Each row is followed by its group and then its class within the group.
[ 1.34 -0.98  0.60  1.68 -3.40 -1.00 -0.39  3.88  1.26  4.55  1.70 -0.20
 -3.25  0.84 -0.06  2.51  2.26 -1.86  5.00  0.70 -1.87 -1.88  0.20  0.67
  0.98 -1.95  1.95 -4.30 -0.12 -0.54  0.10  3.99  3.48  1.42 -0.05 -1.57
 -1.24 -2.32 -1.26 -0.21 -0.93  1.08  2.23 -0.83 -4.05  2.33 -0.85  0.65
 -1.26 -0.75 -3.45 -3.03  4.91  1.43  0.35 -0.87 -1.35 -0.94  0.37 -0.77
 -1.87 -0.55] : U/J
[-1.91 -0.34  0.46 -0.93 -3.05 -0.19 -0.19  2.22 -4.89  4.34 -2.95 -3.12
 -0.19 -0.36 -0.58  1.15 -1.03 -1.48  2.68  2.70 -3.62  2.70  0.82 -0.14
  0.19  3.78  3.21 -1.16  1.10 -2.60  0.83  1.70 -0.99  0.71 -1.09  0.48
 -2.48  0.02  2.47 -0.19 -0.49  2.03  0.30 -1.36 -0.67 -2.29  1.83 -0.29
  1.09  0.17 -1.51 -0.13  1.61  0.47  1.01  1.57  1.83  1.93 -2.64  0.34
  0.33  0.92] : T/B
[ 1.46 -0.83 -0.41 -1.81 -4.68 -0.46 -1.92  3.40 -1.53  2.33 -3.00 -2.69
 -0.74  0.84 -1.22 -4.23  0.73  3.36  1.97 -0.71 -2.66  3.35 -1.32 -2.36
 -0.25  3.34  1.08 -1.85 -0.73 -1.07 -2.18 -0.48  0.78 -1.63 -0.64  1.67
  0.09  0.45 -0.19  2.43 -3.12  1.72  0.94 -0.77 -2.88  0.98  0.77  0.73
 -4.09 -1.18 -0.44  1.77  2.29 -2.36 -2.08 -0.16  1.98  0.02 -5.03  0.73
 -1.37  1.43] : M/S
[-1.88  0.86 -0.16 -0.79 -1.30  0.47  0.58  2.42 -1.60  0.45 -2.06 -2.61
  0.29 -0.04  1.24  0.73 -0.58 -1.10  1.71  0.24 -3.34  3.45 -0.63 -0.41
  0.58  2.63  0.74  1.90  1.13  0.06  1.67 -1.35  0.57  0.34  0.40 -0.21
 -1.30 -0.98  0.14 -0.19  0.60  1.48  0.74 -1.25 -0.33  0.56  1.04  0.38
 -1.40 -0.44 -2.08  0.12  1.42  0.09  0.23  0.78  1.65  2.52 -3.23 -0.34
 -0.16 -2.74] : T/B
[ 0.67 -0.45 -0.05 -0.89  1.87  0.13 -0.02  1.34 -0.75 -0.73 -0.48 -0.49
  0.00  0.34 -1.33 -3.41  0.28  2.48 -3.53  1.45 -3.19  0.85 -0.87  0.02
 -0.97 -0.01 -1.39 -5.79 -0.98  0.49 -0.51  0.68  2.32 -1.02 -0.59  0.55
  1.68  0.22  0.10  0.87 -2.46 -1.10  0.17 -0.42 -2.87  2.03 -0.91 -1.89
 -4.64 -0.78 -0.06  1.22  3.59  1.36 -1.92  0.00  0.91  2.96 -5.80  1.38
 -1.29  1.92] : M/W
[-1.43 -0.89  0.08  0.02  2.25 -0.70 -1.00  3.05  2.11  1.54 -1.61  0.93
 -0.91  1.69 -1.74  1.75  4.19 -2.25  3.15 -1.69 -1.14 -0.78  0.63  1.03
  0.15 -2.98 -0.30 -1.23  1.12 -0.89 -1.68  1.54 -1.84 -0.84  0.75 -0.59
 -0.66 -1.33 -0.83 -0.16 -3.96  0.35  1.14 -1.66 -2.25  2.48 -0.30 -1.26
 -0.66  2.56 -2.06 -2.29  2.65  3.96 -0.06 -0.30 -1.76  0.88  0.05 -1.72
 -5.14 -0.93] : U/J
[-0.33 -0.78 -1.35  0.49 -2.88  0.88 -1.76  2.16 -4.03  0.56 -0.02 -1.79
 -2.01  1.26 -0.32 -3.48  0.57  2.41  1.21  0.56 -1.90  1.43 -1.35 -1.49
 -0.47  2.08  1.36 -2.61 -2.32  0.05 -2.19 -1.10 -2.40 -0.58 -0.85 -0.26
  0.22  2.12 -0.33  0.26 -1.69 -0.08  2.47 -0.08 -5.45  3.80 -0.22  0.81
 -6.16 -0.96 -1.76  0.07  0.88 -0.43 -1.53  0.20  2.63 -0.16 -5.33  1.08
 -0.98  0.55] : M/S
[ 0.00  0.11  0.32  0.72  0.81 -2.10 -1.26 -0.95  0.90  0.14 -1.21  0.23
  1.27  1.15  1.36  0.08  3.28  1.13  1.89 -3.52 -1.90 -1.88  0.76 -0.40
  0.32 -1.61  0.29 -1.71 -1.50 -0.86 -0.42  1.13  3.33 -0.40 -0.90 -0.69
  2.29 -1.41 -1.10 -1.52 -2.02 -0.45 -0.88 -2.26 -5.43  1.19 -0.44 -0.56
 -1.16  0.36 -2.59 -0.78  1.33  0.66 -0.27  1.02  0.33  0.62 -1.66  2.58
 -0.66 -0.21] : U/J
[ 3.24 -1.35  1.79 -1.81 -0.08  0.88 -2.22  4.56 -4.18  0.27 -1.18 -1.85
 -1.72  1.63 -3.99 -4.28 -1.34  2.99 -1.92  0.41  1.87  3.66 -1.30 -0.49
 -1.99 -0.45 -1.75 -0.46  1.40 -1.31  2.97 -0.84  1.32 -1.07  0.07 -0.50
 -1.02  0.57 -0.53  1.08 -3.12 -0.05  2.21 -0.73  0.12  2.24 -0.11  1.28
 -4.92 -0.38  1.63  0.13  3.69  1.77 -3.29 -2.21 -0.35  1.56 -2.36 -3.12
 -4.18  0.57] : M/W
[ 0.92 -0.34 -0.45 -0.60  0.80 -0.13 -2.55  2.45  0.00  0.50 -1.77 -0.02
  0.14  0.82  0.82 -2.76 -1.15  0.89 -1.30 -4.26 -2.20  5.34  1.29 -1.67
 -0.07  0.87 -1.15 -0.15  0.87  0.10  0.45  0.35  2.70 -0.61  0.74  1.17
  0.75 -0.85  0.15  1.13  0.57 -1.47  1.22 -0.55 -5.57  0.50 -0.27  0.09
 -4.14  0.14  0.09  1.99  1.53 -0.17 -0.71  0.07 -0.78  0.47 -3.14 -1.86
 -1.52  1.36] : M/W
[-1.06  2.05 -1.51 -1.05  0.89  0.58 -2.01  0.41 -0.59 -1.69 -5.48 -1.58
  2.27 -0.68  1.48 -2.49 -0.21  2.83  1.28  0.63 -6.26 -4.69  0.71  0.66
 -1.08 -0.26 -0.92 -0.34 -0.49  0.13  1.19  0.69  1.52 -0.47 -2.20 -1.34
  1.44 -3.07  1.48  1.79 -2.39  1.54  2.05 -1.93 -0.22 -0.62  0.68 -0.56
 -1.92 -0.67 -3.10  3.63  2.36  3.44 -1.56  0.13  1.43  0.39 -4.54  0.44
  4.21 -0.94] : T/Y
